Here are made-up objects, facts about them, and rows of numbers that follow some of those facts. Name the object behind each unnamed row.

How the objects are related:
bagrik μ:630 β:fleskel Ξ:fudren γ:plavos
belal μ:346 Ξ:stibo γ:skari
bemer μ:193 β:vuklun Ξ:manur
betikik μ:536 Ξ:stibo
biflus μ:536 Ξ:niful
bramubrin μ:630 Ξ:rigron
branin μ:952
breflin μ:193
brikliva μ:346 Ξ:vuklun
brustises μ:346 β:rigron Ξ:klizetin
buke μ:695 Ξ:plemi
dekovin μ:193 β:gisok Ξ:rigron γ:fipi
depanu μ:952 Ξ:vame
dragu μ:193 β:branin Ξ:vuklun γ:fodes
dupil μ:193 β:ropek Ξ:trenul γ:flisim
febre μ:952 β:trizan Ξ:gisok
fipi μ:952 Ξ:rigron γ:buke
flafo μ:630 Ξ:safos γ:flagi
flagi μ:536 γ:madror
flazo μ:189 Ξ:trifulu
flegral μ:952 Ξ:branin
fleskel μ:952 γ:soste
fletren μ:630 Ξ:plemi
flikis μ:536 Ξ:tuliklus γ:manur
fliklan μ:346 β:gesa Ξ:naklos
flisim μ:695 Ξ:tromul
flosim μ:630 Ξ:tromul
fluguk μ:952 Ξ:breflin γ:kligan
fodes μ:193 Ξ:fudren γ:sapin
fubrol μ:346 β:vuklun Ξ:klate
fudrek μ:193 Ξ:gisok γ:tuliklus
fudren μ:346 γ:rupa
gatas μ:695 Ξ:vame
gatres μ:193 β:trurol Ξ:pleplis
gesa μ:952 Ξ:klate
gisok μ:193
gragrar μ:695 β:tromul Ξ:tuliklus
gravom μ:189 Ξ:plemi γ:breflin
gredren μ:346 Ξ:tuliklus γ:dekovin
grusto μ:346 Ξ:trifulu γ:trizan
guke μ:630 β:skeflobro Ξ:klate
gute μ:193 β:ropek Ξ:fleskel
gutrik μ:952 β:runon Ξ:skeflobro
kanas μ:193 Ξ:breflin γ:klaskil
keplan μ:630 Ξ:gisok
kilam μ:193 β:tromul Ξ:naklos
klaskil μ:536 β:flagi Ξ:rigron γ:plemi
klate μ:193
kligan μ:536 Ξ:tromul
klizetin μ:630
kodal μ:952
luva μ:189 Ξ:fudren
madror μ:630 Ξ:klizetin
manur μ:630
mapluklik μ:952 Ξ:trenul
miklobek μ:536 β:zutek Ξ:fudren
naklos μ:695
nebom μ:536 Ξ:branin
nevu μ:193 Ξ:kodal γ:biflus
niful μ:346
nobra μ:193 β:tuliklus Ξ:klate
nubran μ:193 Ξ:tromul
plavos μ:630 Ξ:niful
plemi μ:536
pleplis μ:193
poduk μ:346 Ξ:fudren γ:stivus
rigron μ:630
ristus μ:630 Ξ:pleplis
rofak μ:952 Ξ:fleskel
ropek μ:346 Ξ:niful
runon μ:193 Ξ:flagi
rupa μ:536 β:branin Ξ:skeflobro
safos μ:952
sapin μ:346 β:gisok Ξ:stibo γ:skoru
seskim μ:536 Ξ:gisok
sestuklol μ:189
sibadras μ:193 Ξ:tuliklus
sigrer μ:346 Ξ:breflin γ:fudren
sistuk μ:193 Ξ:niful γ:flikis
sizur μ:346 Ξ:tromul
skari μ:346 Ξ:kodal γ:skezuplom
skatrun μ:952 Ξ:safos γ:stadras
skeflobro μ:189
skezuplom μ:952 β:sestuklol Ξ:pleplis γ:nubran
skoru μ:952 β:luva Ξ:fleskel γ:fudrek
skovun μ:536 β:klate Ξ:vuklun γ:dragu
skure μ:193 Ξ:vuklun
soste μ:193 Ξ:trenul
stada μ:193 β:verun Ξ:manur
stadras μ:193 Ξ:stolu γ:suplor
steti μ:630 β:flazo Ξ:vuklun
stibo μ:630
stivus μ:952 β:ropek Ξ:kodal
stolu μ:193
stosin μ:536 Ξ:kodal
stostor μ:952 β:naklos Ξ:plemi
stuvas μ:695 β:runon Ξ:pleplis
sudrok μ:952 β:pleplis Ξ:trifulu
suplor μ:193 Ξ:rigron
tatun μ:630 Ξ:naklos
tave μ:189 Ξ:stolu
tople μ:695 β:sestuklol Ξ:breflin
trenul μ:952
trifulu μ:695
trizan μ:695 Ξ:branin γ:bemer
tromul μ:193
trupluk μ:189 β:vubil Ξ:pleplis
trurol μ:630
tuliklus μ:346
vama μ:189 β:ropek Ξ:gisok γ:vame
vame μ:952
vegre μ:536 β:pleplis Ξ:klate
verun μ:346
vetok μ:536 Ξ:breflin
vubil μ:193 Ξ:gisok
vuklu μ:189 Ξ:vame
vuklun μ:695
vunu μ:695 β:kanas Ξ:tuliklus
vusto μ:189 Ξ:vuklun
zaklem μ:193 Ξ:vame
zepu μ:952 Ξ:stibo
zetrik μ:193 β:stibo Ξ:sestuklol γ:stibo
zutek μ:952 Ξ:tuliklus

Some objects and their rows:
11,-23,11,41,-37,8,46,2,26,-30,13,-7,-3,-32,14,19,-5,-18,47,-37,3,-32,43,-6,-33,5,16,14,43,-22,12,-5,-13,14,11,-6 -> skure
6,-1,-2,25,-13,20,36,-2,15,-39,16,-17,13,-5,20,-16,-3,4,20,-34,11,-13,21,-1,3,-2,3,12,30,-9,-4,-8,-11,-1,5,17 -> fodes
-19,-6,2,66,-3,-10,41,-25,-18,11,18,3,8,-38,46,-14,48,19,5,-7,15,-35,-6,11,13,-26,37,-20,4,-30,32,-37,-15,-20,15,10 -> gragrar
-1,-25,35,51,-25,20,24,4,-10,-34,38,2,19,-8,-11,-27,-10,5,1,-6,9,-22,-11,-20,-1,-19,2,7,33,-9,27,21,-21,-15,2,11 -> rupa
-7,33,10,10,-49,20,26,0,-12,-34,-17,6,13,-8,10,17,-29,12,38,-40,21,-44,-1,9,15,-21,-10,9,23,-42,5,18,1,-6,4,40 -> vame
15,3,-10,25,-5,34,30,13,-13,-34,-1,23,35,-31,17,1,-11,-24,29,-1,-22,-12,-14,6,13,-23,-4,13,16,-10,-5,4,-10,-16,-14,8 -> bramubrin
14,2,-6,26,-7,32,32,15,-12,-31,-3,26,33,-35,21,5,-11,-25,32,-4,-21,-16,-13,7,10,-23,1,10,16,-14,2,6,-9,-19,-13,9 -> flafo
-10,14,26,23,-1,2,34,-4,20,-25,23,-8,-3,-27,51,-14,7,12,17,-38,11,-20,3,20,7,5,34,-2,30,-24,36,-34,-17,-27,6,14 -> sibadras
7,9,19,17,-14,0,29,-13,-1,-13,16,4,26,-8,8,-9,-4,-12,12,-15,8,-47,0,4,-13,-19,-4,12,21,-4,-2,16,-10,-10,5,20 -> skoru
6,-3,0,25,-14,17,38,0,15,-38,15,-16,12,-8,22,-14,-2,4,21,-37,11,-16,22,0,1,-1,7,11,30,-11,0,-6,-10,-2,6,18 -> sistuk
2,7,6,3,-13,8,29,1,11,-26,7,2,20,-16,9,0,-10,-9,24,-25,-1,-32,2,8,0,-8,3,9,30,-14,-14,8,-15,-13,3,21 -> rofak
-6,8,7,59,-67,23,48,5,-23,-46,4,8,-5,-36,26,47,-5,-1,62,-47,13,-45,48,-27,-5,-25,-4,7,31,-51,40,13,-9,12,-11,5 -> vuklun
1,-10,0,33,-24,26,19,24,-1,-21,32,4,6,9,17,-7,2,-10,27,-10,-13,-2,24,-3,16,-22,21,17,11,-31,1,2,-9,-20,-10,8 -> flazo
14,2,-6,26,-7,32,32,15,-12,-31,-3,26,33,-35,20,5,-10,-24,31,-5,-22,-16,-14,7,11,-23,2,10,16,-14,2,6,-9,-19,-13,8 -> madror
6,29,-2,34,-45,42,29,14,-36,-39,-28,31,24,-27,22,22,-28,-3,44,-19,1,-30,-17,8,25,-36,-10,8,10,-43,25,18,7,-12,-13,26 -> trurol
20,5,1,39,-7,28,30,-1,-24,-20,8,25,41,-23,16,-8,-5,-26,17,9,-13,-27,-17,2,0,-34,-10,16,7,0,7,11,-6,-13,-12,6 -> guke
16,-33,-6,17,-1,12,43,45,-1,-24,7,-5,29,-6,25,-16,-5,-10,11,-48,-2,-31,15,-17,6,-13,44,-3,21,-29,13,37,7,-26,-9,30 -> seskim

Which object is each row?
No name comes twice in this set of rows, the named rows included.
27,-23,-8,20,5,22,44,47,-12,-34,-16,27,45,-34,30,-5,-2,-28,15,-29,-27,-33,-6,0,8,-26,29,-5,12,-20,9,45,12,-36,-13,26 | keplan
-17,26,39,10,-8,-8,19,-3,24,-20,20,12,-6,-25,44,0,18,1,17,-25,-7,-29,6,38,9,-7,27,-2,20,-26,12,-17,-18,-43,10,19 | gredren
-15,12,25,51,2,0,37,-16,-16,-15,42,3,9,-39,54,-12,33,8,6,-21,9,-33,7,-1,9,-24,24,-8,17,-21,46,-26,-19,-29,-6,7 | vunu
24,-16,16,57,-31,17,41,2,-13,-11,5,35,24,-49,11,26,-6,-49,44,6,-21,-46,5,-4,-35,-27,4,16,20,-14,23,14,-8,1,-5,-18 | steti
1,-9,-3,33,-23,29,18,22,-2,-23,33,2,8,12,14,-8,2,-9,26,-7,-12,1,23,-4,18,-23,15,21,10,-27,-4,0,-9,-18,-11,8 | luva
-8,16,4,41,-61,38,15,23,-24,-29,7,8,-2,15,19,12,-16,12,41,-25,9,-15,21,-2,31,-35,9,15,5,-61,23,13,7,-14,-10,27 | skeflobro
7,-40,51,69,-48,7,39,-7,17,-42,30,0,-1,-33,-12,-1,-2,-8,21,-21,10,-40,24,-16,-42,-4,2,7,50,-7,34,18,-21,9,22,-7 | dragu
9,-20,-10,55,-22,1,43,-22,2,2,-1,-15,17,0,13,-25,20,12,7,-14,26,-34,7,6,-8,-14,15,2,8,-12,-2,-11,-1,10,29,18 | kilam
-3,-5,-16,39,-8,24,37,1,-10,-43,27,-8,19,-26,24,-3,17,2,21,-27,0,-10,26,-17,18,-20,0,5,26,-16,-5,-7,-17,-5,-10,14 | flisim
6,-6,8,46,-25,23,17,8,-12,-11,41,4,13,19,13,-18,7,-11,13,2,-5,-13,20,-9,7,-33,9,24,2,-18,7,8,-6,-16,-8,6 | trupluk
6,20,26,23,-21,2,24,-13,5,-25,28,5,16,11,15,-10,12,-12,10,-14,-2,-39,25,9,-9,-24,-16,20,11,6,-9,21,-10,-15,4,19 | fubrol
-2,17,27,33,3,21,-10,-7,27,-31,10,-27,19,-24,15,-7,-13,-27,22,-35,-13,-42,30,19,12,-47,15,27,26,-27,-35,6,-7,-10,19,27 | ropek
-6,3,-24,49,-57,20,38,-14,-10,-17,-36,-13,5,4,11,-2,-3,39,32,-33,40,-29,3,13,21,-17,6,-1,8,-47,1,-9,9,17,30,39 | tromul
-5,17,-1,29,-50,34,27,12,-23,-31,-2,-2,9,1,14,9,-30,16,40,-37,24,-26,4,-10,23,-23,4,12,19,-52,25,8,1,-2,-8,29 | plemi
-10,35,18,20,-60,17,19,0,-5,-41,-12,9,0,0,17,18,-10,15,36,-39,14,-39,21,20,17,-27,-11,8,15,-46,2,23,7,-12,11,41 | verun

Now the same objects, written a new way:
Named rows:
-9,5,-24,-27,3,12,34,-29,33,-16,7,18,-22,0,3,-2,-5,-9,10,25,-38,7,9,0,-17,-44,13,-20,-5,7,13,19,-10,32,14,4,14,10,0,4,-5,36,13,18,-3,-21,-26,26,5,-18,18,11,-13 -> skovun
-3,-3,5,-18,25,11,-19,-12,-20,0,7,8,-17,18,-14,-2,-7,-18,-18,1,-14,11,0,-9,17,20,-8,17,-7,-4,-4,32,3,5,12,-14,3,2,-22,31,3,6,-11,-18,11,19,-45,7,-9,10,35,16,-26 -> stivus
1,-3,9,-27,-6,8,-16,-28,-24,10,-2,29,-20,12,4,-14,-10,-20,10,12,-13,24,-12,4,-4,-14,11,-22,30,13,-6,38,-36,5,-3,-17,16,-9,16,-17,0,2,-8,-8,-39,37,-3,29,-4,40,5,7,-1 -> tople
-10,1,25,-6,0,21,17,-25,-4,11,7,20,-36,16,38,-25,14,-1,46,-28,-19,-24,-10,24,-12,-5,-8,13,-5,-1,-14,9,27,-19,-8,-30,-10,7,11,-2,-6,-6,-19,-12,12,3,-14,5,-2,-5,9,-16,-3 -> febre
-18,-13,-5,-9,12,6,-10,5,-33,-5,-15,15,-13,-15,3,-1,9,2,-5,7,-7,-6,18,3,-20,5,-12,11,-4,-11,5,-6,-18,5,9,8,2,5,6,3,-1,15,-9,8,-8,17,-6,3,9,13,10,-12,-22 -> nobra
4,-14,-5,-14,11,15,-4,2,-23,4,-13,30,-18,-6,-1,3,-12,2,-2,4,-7,6,18,6,-7,-10,-2,0,-2,-6,1,14,-13,-3,-3,1,11,6,-1,-6,9,6,-2,11,-17,19,-2,9,-4,5,11,1,-10 -> trupluk
1,-1,6,-8,1,6,-2,-7,-17,5,-1,10,-16,-8,-5,-8,3,4,5,8,-10,10,-3,3,0,0,-4,4,8,-8,1,6,5,7,-2,1,5,0,0,-6,1,15,-3,0,-7,10,-14,0,0,6,6,3,-1 -> flegral
-3,7,15,-6,-18,20,-8,-3,-7,-5,10,8,5,7,-10,3,5,9,1,10,0,18,-22,4,21,16,-12,3,10,1,-15,-12,8,19,-3,7,1,4,-2,-11,2,3,13,9,9,17,-9,-6,-14,4,-5,6,5 -> niful
12,-18,2,-12,9,7,0,-7,-21,8,-9,16,-16,-10,-6,-5,-11,2,-6,4,-11,5,20,0,-10,-13,2,2,10,-3,-7,19,-8,-5,-6,3,12,-4,1,-10,5,19,-3,1,-19,5,-1,4,2,7,14,16,-1 -> kligan
1,-6,6,-9,5,5,-4,0,-26,6,-5,14,-17,-10,-7,-7,0,1,2,7,-6,6,3,0,-5,0,2,8,10,-12,7,10,-3,8,-5,-2,6,-3,-2,-6,3,19,-8,-1,-16,13,-12,-3,1,10,8,6,0 -> fluguk
12,-28,21,-5,3,4,-7,4,-17,-3,21,-1,-4,5,-44,-10,-10,-30,-16,-13,9,2,-23,-21,31,22,-8,17,-7,19,5,16,12,20,13,-7,-19,-10,-31,16,23,8,-12,-29,13,9,-48,-15,-3,7,24,24,0 -> ropek
-4,-26,0,-3,6,-3,-4,8,-33,0,-13,5,-11,-29,-14,-11,8,-3,-3,2,-1,-11,9,-4,-15,4,-15,7,-3,1,7,-13,-13,7,8,15,-7,0,2,-5,8,24,-9,-2,-10,10,-5,-8,18,10,9,-9,-9 -> kanas
-9,-16,18,6,-13,-19,-2,-8,-7,-15,6,25,-18,-24,-10,-8,-3,16,-10,4,-4,61,-14,5,12,-20,-7,3,0,-5,23,7,48,-1,20,12,-6,-27,14,-3,-9,-39,-13,10,6,9,-44,1,-8,18,-26,-7,-13 -> gredren
13,-4,5,-9,2,14,2,-12,-10,8,1,18,-20,0,-6,-8,-14,7,3,6,-10,21,0,5,2,-9,2,-3,15,-3,-7,25,7,2,-16,-6,11,-4,-3,-11,8,17,1,2,-18,6,-14,4,-3,6,8,13,8 -> buke
11,-14,3,-12,6,8,2,-13,-13,6,-7,13,-14,-8,-4,-6,-8,5,-4,5,-15,8,14,2,-5,-14,-3,-1,8,0,-13,15,-2,-6,-4,6,11,-2,2,-10,3,15,2,2,-12,2,-3,7,1,4,13,14,-1 -> stosin
-1,-12,1,-2,-2,4,-12,-1,-22,0,-10,-7,2,-22,-16,-6,15,6,-6,9,-6,-4,-3,-1,2,17,-31,-2,0,9,-19,-29,-8,7,6,26,-4,10,3,-7,5,23,11,2,6,11,2,-5,13,4,7,-8,-8 -> klate
-8,-5,-1,-6,2,8,-16,-4,-22,-2,-11,-1,1,-16,-8,-1,15,8,-7,12,-9,-1,2,3,0,18,-29,1,-1,3,-20,-24,-11,6,6,23,0,13,4,-3,0,18,11,6,7,16,1,1,9,6,9,-10,-15 -> breflin

Which object is each row?
No name comes twice in this set of rows, the named rows included.
-15,-26,2,6,5,-29,-7,-12,-16,-12,-13,13,-22,-45,-7,-13,9,17,-17,6,-16,44,5,5,-5,-18,-28,-2,-12,-1,14,-8,35,-14,31,29,-8,-17,21,6,-12,-26,-12,8,11,6,-35,9,14,17,-14,-25,-33 | sibadras
-3,-5,-26,-23,0,11,35,-18,31,-16,5,23,-21,-7,-9,-4,-7,-15,14,19,-29,2,-1,0,-10,-41,5,-26,-17,16,23,7,-10,37,17,8,4,16,-7,1,7,31,14,18,-2,-14,-27,21,8,-21,13,1,-10 | vusto
21,-7,7,-8,-6,10,-2,-21,-3,9,-2,-4,0,-9,-15,-6,-2,11,-5,10,-17,12,-3,2,14,-2,-20,-12,12,14,-38,-4,5,-5,-7,21,9,5,2,-18,4,19,23,2,3,0,4,4,1,-2,9,16,7 | flagi
-3,5,14,-6,-16,20,-10,1,-13,-5,8,9,5,6,-11,4,4,7,-1,9,3,16,-18,2,17,15,-8,5,11,-2,-11,-9,3,20,-5,5,2,4,-3,-11,4,5,10,8,3,18,-8,-7,-14,7,-3,8,6 | fudren
8,3,-13,-15,8,7,27,-36,38,-13,15,-6,-11,-17,-19,-9,1,9,21,19,-10,36,-26,-4,15,-23,3,-21,1,18,-16,7,16,33,-18,9,6,14,-10,-4,14,44,30,13,1,-19,-10,-7,-3,-32,14,21,18 | vuklun
17,9,7,-8,-5,20,-6,-22,-1,9,4,6,-8,6,-9,-5,-8,16,0,13,-14,29,-12,7,19,4,-14,-11,18,4,-32,10,10,2,-19,6,14,6,-3,-14,4,15,21,5,-3,9,-8,7,-8,1,7,14,9 | trifulu
17,-23,1,-6,2,7,4,-2,-13,6,-9,17,-13,-17,-15,-8,-9,0,2,-1,-7,3,3,2,3,-11,-11,-8,-3,11,-4,2,-1,-1,-2,11,1,4,-3,-14,16,11,4,3,-9,8,-4,2,5,-1,6,3,2 | flazo
17,-15,12,-18,-21,2,-16,-31,-11,11,-6,6,3,-6,-20,-18,3,-22,10,9,-13,11,-33,1,21,-5,-24,-42,14,48,-31,-9,-31,3,11,20,0,6,14,-29,10,0,18,-10,-9,32,13,25,5,24,-2,-1,4 | sestuklol
-16,-5,-18,-42,-14,3,34,-24,24,-21,-25,22,-21,1,5,20,18,-6,-16,20,-34,-15,14,20,-27,-8,-28,-24,-12,-8,52,-2,-12,65,17,-14,3,17,5,-2,-21,36,5,24,33,-30,-27,12,28,-22,11,-20,-30 | dragu
10,-16,-2,-10,5,12,0,-4,-12,4,-9,22,-15,-10,-7,-3,-9,2,1,2,-10,6,7,6,1,-11,-10,-6,-3,5,-5,5,-3,-2,-1,8,5,7,-2,-9,10,6,4,7,-8,12,-5,7,0,1,9,1,-5 | tave

Now the same objects, written a new way:
Known rows:
2,-2,-2,6,-10,-12,-6,-5,1,-7,3,4,9,5,10,1,-1,4,-4,-5,5,4,2,-1,0,-4,6,-7,-6,-1,5,6 -> nebom
-12,-6,-26,-10,18,2,-3,-3,3,24,8,-5,-10,18,-11,-14,-4,-6,11,7,-5,-14,-3,-14,11,-14,-27,0,7,14,-2,-6 -> branin
1,-8,2,-9,-7,6,-2,0,1,-7,6,3,-6,6,5,3,6,-6,2,2,2,4,-2,3,6,6,-6,-3,6,4,4,-10 -> flegral
5,-14,3,-12,-12,5,-1,-2,-1,-5,3,4,-5,7,8,0,5,-7,-2,0,2,3,-3,3,8,8,-7,-4,5,3,-3,-12 -> gesa
1,-5,3,-1,-6,3,-3,-1,-3,-7,7,3,-6,-2,2,3,6,-4,0,1,-4,-5,-4,3,10,11,-4,3,0,3,0,-5 -> flafo
6,-7,-1,4,-15,-14,-6,-6,0,-5,1,6,9,7,12,-1,-2,3,-10,-8,5,3,1,0,1,-3,4,-9,-6,-1,-1,5 -> vetok
4,-12,9,8,-9,-4,1,-7,-13,-2,1,11,4,-8,4,-4,6,2,-4,-10,-9,-14,-7,5,12,10,0,12,-11,-1,-12,4 -> kanas
28,-7,6,-11,-7,7,8,15,14,6,1,-13,-10,-10,-2,4,3,-8,-1,0,6,-3,2,8,-19,-7,-4,9,4,-3,8,-11 -> gutrik
-24,11,12,23,6,16,-27,13,-27,-32,-6,-1,-1,-24,8,18,-3,3,14,-20,-3,-19,-2,-11,-23,14,-13,20,-21,18,36,9 -> sibadras
14,-1,13,-1,-4,2,2,5,-1,3,-9,0,7,-17,3,-3,-3,5,-11,-9,-16,-5,-4,9,2,11,2,14,-25,-8,-26,-1 -> dekovin
-6,81,-24,-2,11,-9,1,-1,19,29,16,-16,21,39,-18,11,3,13,27,35,-5,13,-12,-11,26,-11,3,28,24,-6,31,16 -> vuklun
8,9,1,3,1,3,7,8,-3,12,-1,3,7,-20,2,-3,-1,4,-3,-14,-19,-10,-3,8,-2,6,-6,13,-22,-5,-14,2 -> bemer
1,-10,2,-9,-8,6,-1,0,0,-7,6,3,-5,6,6,3,6,-6,1,2,2,4,-2,2,6,7,-6,-4,6,3,2,-10 -> depanu
-4,-14,-12,-7,12,-7,0,-15,12,11,-18,-3,2,30,-6,-14,-9,0,0,9,16,2,3,-21,-8,-25,1,-18,21,8,-7,-1 -> fudren
-21,-2,5,10,25,12,32,19,8,-10,25,5,-9,-41,-14,0,13,-10,-6,-1,3,24,14,29,-14,3,14,-32,0,-24,-8,17 -> vama
-22,17,3,3,5,18,-21,13,-7,-37,-18,0,5,1,18,18,-7,0,13,-16,22,7,7,-22,-49,-2,-7,-21,6,20,51,2 -> gredren
-7,-8,-13,-4,17,-7,-1,-13,14,8,-15,-4,2,28,-8,-12,-9,1,5,12,16,3,4,-22,-9,-26,2,-16,20,7,0,1 -> niful

Name these rows:
No name comes twice in this set of rows, the named rows included.
-12,-7,-8,13,13,-19,6,4,17,-31,33,21,-3,-24,-1,-3,15,2,2,2,2,16,16,14,-7,-10,32,-37,-19,-11,13,13 | seskim
-11,-13,-5,17,20,-8,-7,-13,-6,13,-3,-6,-3,2,-19,-11,-5,6,8,8,-10,-23,-5,-11,17,-12,-4,24,-7,6,-14,8 | stolu
-6,-13,-8,3,15,-3,-9,-9,1,12,0,-11,-13,10,-16,-7,-5,-1,5,15,-4,-16,-2,-11,17,-8,-9,13,4,9,-10,-4 | stibo
-9,-6,-15,12,15,-19,-13,-12,6,10,-3,-12,0,17,-11,-9,-12,7,3,11,4,-7,5,-17,6,-25,1,4,-2,6,-2,9 | flagi
4,59,-2,-6,-8,2,16,-3,22,0,3,7,33,29,7,16,13,12,29,13,9,32,-6,-2,0,-7,15,5,31,-8,34,4 | brikliva
-9,-5,-14,-3,20,-7,-2,-12,14,9,-15,-6,2,27,-10,-12,-9,2,8,14,15,3,5,-23,-10,-29,3,-15,19,8,2,1 | verun
-3,-19,-7,1,11,-4,-8,-11,-1,14,-2,-10,-13,13,-14,-10,-6,-3,0,13,-4,-17,-3,-10,19,-7,-11,11,4,9,-17,-6 | rigron
-22,9,7,3,3,26,-28,18,-16,-34,-3,-9,-11,-9,12,21,-3,-5,15,-10,7,-2,2,-13,-27,12,-20,2,-5,22,45,-7 | zutek

